Here is a tiny trained network, its code and every weight. The questions are about switching its units off for an input and a class, where a switched-off unit gives its printed mean instead of its output.

import numpy as np


def w(rows, s, z=0):
    codes = np.array(rows[::2]) - 128.0
    scale = np.full(codes.shape[1], s)
    scale[-1] = z or s
    return codes * scale


def norm(h):
    return h / np.sqrt((h * h).mean(-1, keepdims=True) + 1e-5)


def f(y):
    return np.maximum(y, 0)


def log_softmax(a):
    a = a - a.max(-1, keepdims=True)
    return a - np.log(np.exp(a).sum(-1, keepdims=True))


def net(x, mask):
    res = np.array(x, float).reshape(1, 2) / 4 @ E
    u = 0
    for l in range(4):
        y = f(norm(res) @ A[l][:, :-1].T + A[l][:, -1])
        res = res + np.where(mask[u : u + 5], y, B[l][:, -1]) @ B[l][:, :-1]
        u += 5
    return log_softmax(norm(res)[-1] @ U[:, :-1].T + U[:, -1])


A, B = {}, {}
E = w([
[46,133,82,101,93,89,6,51,80,90,114,175],'x0',
[160,175,110,148,160,92,95,179,59,192,65,175],'x1',
],0.012)
A[0] = w([
[251,115,169,2,112,157,168,203,116,168,80,58,247],'0.n1',
[170,109,50,114,24,97,112,139,22,58,117,241,97],'0.n2',
[131,21,105,127,142,180,168,27,163,127,140,98,83],'0.n3',
[144,80,175,192,170,128,144,84,134,132,114,165,197],'0.n4',
[217,244,49,171,152,79,187,79,114,147,140,101,24],'0.n5',
],0.0042,0.0014)
B[0] = w([
[78,144,133,115,129,121,2,126,127,100,180,169,255],'0.n1',
[145,113,162,102,115,112,83,181,120,88,183,175,226],'0.n2',
[154,100,108,97,188,57,96,76,83,171,141,101,195],'0.n3',
[163,39,93,86,112,69,148,135,123,68,46,177,155],'0.n4',
[110,124,101,182,60,93,120,103,126,97,131,154,175],'0.n5',
],0.0092,0.0057)
A[1] = w([
[169,152,71,172,148,132,133,142,61,215,3,111,88],'1.n1',
[193,114,127,174,139,187,156,226,197,126,114,110,5],'1.n2',
[207,148,171,166,154,134,195,220,182,190,170,124,45],'1.n3',
[142,95,106,130,185,84,84,138,143,119,133,135,65],'1.n4',
[108,112,141,94,75,122,142,154,101,132,176,168,129],'1.n5',
],0.0074,0.0026)
B[1] = w([
[108,151,124,38,69,154,194,111,177,185,155,45,214],'1.n1',
[147,163,154,132,123,123,97,177,109,14,122,188,209],'1.n2',
[71,105,141,135,138,82,34,200,145,77,75,216,254],'1.n3',
[158,155,85,254,121,76,101,80,155,136,138,107,227],'1.n4',
[119,91,164,167,124,89,176,177,120,131,147,121,203],'1.n5',
],0.0089,0.0056)
A[2] = w([
[172,187,151,121,161,114,155,187,66,254,66,177,37],'2.n1',
[129,78,108,111,54,99,108,100,128,132,105,113,163],'2.n2',
[129,63,160,68,115,186,221,86,187,106,155,74,139],'2.n3',
[69,155,80,100,98,143,139,106,98,92,90,176,2],'2.n4',
[141,110,117,178,129,79,131,125,95,143,177,99,101],'2.n5',
],0.0088,0.0018)
B[2] = w([
[153,115,63,69,134,254,151,38,224,153,149,16,254],'2.n1',
[147,166,97,152,119,165,169,237,145,117,55,183,224],'2.n2',
[112,204,1,41,100,105,216,90,240,222,68,60,205],'2.n3',
[94,82,198,113,132,100,79,165,67,77,86,166,171],'2.n4',
[116,152,217,190,181,186,213,124,133,166,210,117,231],'2.n5',
],0.0075,0.006)
A[3] = w([
[118,154,62,78,111,128,123,87,166,128,111,83,132],'3.n1',
[154,147,174,180,178,150,193,138,107,159,153,166,53],'3.n2',
[168,161,111,97,116,177,99,149,102,249,112,103,6],'3.n3',
[173,102,120,116,154,97,145,140,152,118,123,121,168],'3.n4',
[181,88,177,153,172,179,148,171,131,83,98,111,83],'3.n5',
],0.011,0.0024)
B[3] = w([
[160,167,129,128,168,133,158,179,151,184,120,102,255],'3.n1',
[190,123,125,164,138,169,124,120,54,115,113,35,183],'3.n2',
[53,110,93,118,158,104,247,91,196,133,178,100,218],'3.n3',
[54,126,100,85,105,88,79,146,66,153,116,99,162],'3.n4',
[91,124,180,144,83,91,66,151,90,54,108,192,167],'3.n5',
],0.013,0.0087)
U = w([
[55,138,154,91,107,84,22,205,104,26,116,255,212],'0',
[70,170,29,62,156,112,231,124,221,208,143,53,192],'1',
[198,142,154,217,158,176,131,124,21,118,153,26,193],'2',
[168,115,168,97,134,161,163,64,120,124,63,164,37],'3',
[181,68,159,98,78,167,164,100,128,171,103,172,3],'4',
],0.011,0.0036)

Each question gives the input, the list of numbers given to net, and the class t.
The units are the neurons (one row each of A and B). Each row of codes is followed by its name. A weight is (code - 128) times the scale printed after its matrix; where a second scale follows, it is the last column's (A, B and U).
mask holds one flag per neuron, layer by layer. A switched-off neuron (its flag False) gives its mean, the last column of its row in B, instead of its output. The means were averaged over made-up inputs and are rounded, as every weight is.
A unit's drop is (log p(t) with every unit on - log p(t) with that unit switched off) / (log p(t) with every unit on - log p(t) with every unit switched off).
unit that matters most: the unit with the biggest drop
k most important neurons: the k neurons with the biggest drops, biggest first
top k neurons in layer l: the k neurons of layer l with the biggest drops, biggest first
drop of u: that unit's drop, to one decimal
input [-2,1], class 2: unit that matters most : 0.n1
input [2,1], class 2: 3 most important neurons : 1.n3; 3.n2; 0.n1
input [3,-2], class 2: 3 most important neurons : 1.n3; 2.n5; 0.n1
input [3,2], class 2: 2 most important neurons : 1.n3; 0.n1
input [6,8], class 1: 2 most important neurons : 0.n1; 2.n1
input [-8,-8], class 0: top 3 neurons in layer 1 : 1.n3; 1.n2; 1.n1
input [3,0], class 2: 4 most important neurons : 1.n3; 1.n5; 0.n1; 2.n5
input [-7,7], class 0: 3 most important neurons : 1.n3; 1.n2; 0.n3
input [-8,8], class 0: 2 most important neurons : 1.n3; 1.n2
input [-1,3], class 2: 3 most important neurons : 0.n1; 0.n5; 1.n3
input [1,1], class 2: 2 most important neurons : 3.n2; 1.n3
input [3,4], class 1: top 2 neurons in layer 0 : 0.n1; 0.n5
input [5,7], class 1: drop of 0.n1 : 1.1
input [-4,1], class 0: unit that matters most : 0.n3
input [0,3], class 2: drop of 0.n2 : 0.1
